Each row is followed by its group and then its class within the group.
[ -7.8  35.8  15.9  -0.9  -2.9  18.0  26.8 -12.6  29.0  26.6   0.6  34.7
 -10.1   7.6 -18.9 -15.9  11.5  20.1 -40.1  25.4   5.3  25.5  -0.2   3.5
  48.7   0.1  -7.4   1.0  16.9   8.1]
Q/z85
[ -8.6  17.7  26.7  -4.3  -3.4  -0.3  31.0 -12.0  23.3  21.3  10.1  31.6
 -15.5   0.2   1.4  -2.8   3.7  19.4 -31.8  18.7   6.9  13.5  -3.7  13.6
  20.1 -10.0 -11.2  -7.9   8.1  12.5]
Q/z85
[-24.3  32.9  -3.5   0.3 -11.1   1.7  14.0   5.1  25.3  19.6  16.9  41.0
 -25.7 -16.3 -14.1  -1.7  18.5  50.8 -21.3  20.0   6.2  23.5 -14.8   0.9
  40.1  26.4   0.4  15.6   4.7  -5.2]
S/Z701
[ -7.4  28.0   5.9  -5.1  -5.5   7.7 -10.2   8.7  17.1  23.7  26.5  28.8
  11.1 -10.4 -13.4  13.2   7.4  13.1 -11.8  11.4  -5.2  12.5 -20.0 -28.8
  34.3   3.7   0.7   5.9  19.4   7.8]
S/Z701
[  0.4  58.3   1.5   0.4  -7.7  -5.9  -2.4  22.6  16.4  46.1  17.8  38.7
  -7.9  -3.3 -10.7   3.4  11.9  36.3   4.1  18.7 -11.5   7.3 -32.3 -21.8
   5.9   8.1   5.8  13.4  -3.0   5.5]
S/Z701
[ 23.5  18.9   4.0 -11.3  -8.3 -14.1  13.7  -1.8  13.4  31.8  25.8  24.1
  -4.2 -12.6  -1.6 -10.5  -1.4  11.0 -27.5  19.4   1.3   2.8 -19.3   2.8
   4.8   1.1  -8.9  -1.2   8.7  20.4]
Q/z85
[-17.6 -13.2  -6.2  11.5  15.4 -11.9   3.5  20.4  13.1   4.6  -5.5   3.8
  16.1   0.3  14.3  22.3   5.1  18.6   9.0  -1.5   9.5  -1.7  -8.6  24.7
 -13.4   5.7 -25.1  -5.3  -8.4 -26.8]
G/Z152
[-29.4 -11.0  -8.1  14.6  19.9   5.4  38.0  -7.4  16.0   6.1  -6.0  13.5
   3.2   2.5 -12.1  23.0   9.4  17.1  -6.8 -23.4  15.8   7.2  -3.7  32.8
   4.8  -4.3  -8.0 -11.3   5.0 -10.0]
G/Z152
[ -4.0  34.3  10.3   0.5 -18.2  -7.4  21.7   8.1  18.3  51.5  23.2  60.4
 -18.5  -7.8  -7.9  -4.0   8.0  43.2 -19.5  11.6   5.5  10.1 -11.6  -7.0
  30.2 -11.1   7.0   6.8  -3.1  13.0]
S/Z759
[-10.6  19.6  12.3   4.9  -6.2   0.8  27.7  -5.1  28.6  19.6   5.9  26.9
 -23.3  -2.7 -15.6  -8.2  21.2  23.3 -32.6  14.0  -0.4  22.5  -1.1   3.9
  33.1  -2.6  -8.3  -5.4   3.7   3.1]
Q/z85
[-24.1  12.3   2.7  15.1   1.6   3.3  22.1  -2.0  32.5   2.7  30.6  31.4
  -1.4 -20.1  -4.6  16.1  18.8  38.0  -9.0 -11.6  15.1  10.5  -8.3  25.5
  26.4   8.4  -4.2   2.1  -0.3  -8.9]
G/z565
[ -6.6  31.4  -8.0  16.4 -17.0   2.4  11.9   2.6  18.5  28.7  15.1  52.3
 -36.1 -25.2  -7.3  -1.8  35.6  52.3 -18.8   1.0  -6.2  11.7 -10.0 -18.3
  28.5   3.8  20.0  21.5  16.9   3.9]
S/Z759
[ -2.0  30.9  15.9 -13.4 -13.9  -5.6  28.0   8.7  50.5  43.6  15.9  38.5
 -14.0   2.5  -1.8 -11.3   9.2  46.4 -35.8  22.8   1.0  20.9 -10.7  14.2
  29.0  25.4 -10.8  12.5  12.4  16.3]
S/Z759
[-58.5  -4.3   7.1  22.2   3.6  15.4  36.9  -4.7  38.3  13.5   3.2  34.3
 -12.0  -5.7 -12.7  27.7  22.8  48.8  -4.7 -28.5  15.4  17.2  -0.2  39.5
  30.5   3.2 -14.6   9.7   3.3  -5.3]
G/z565
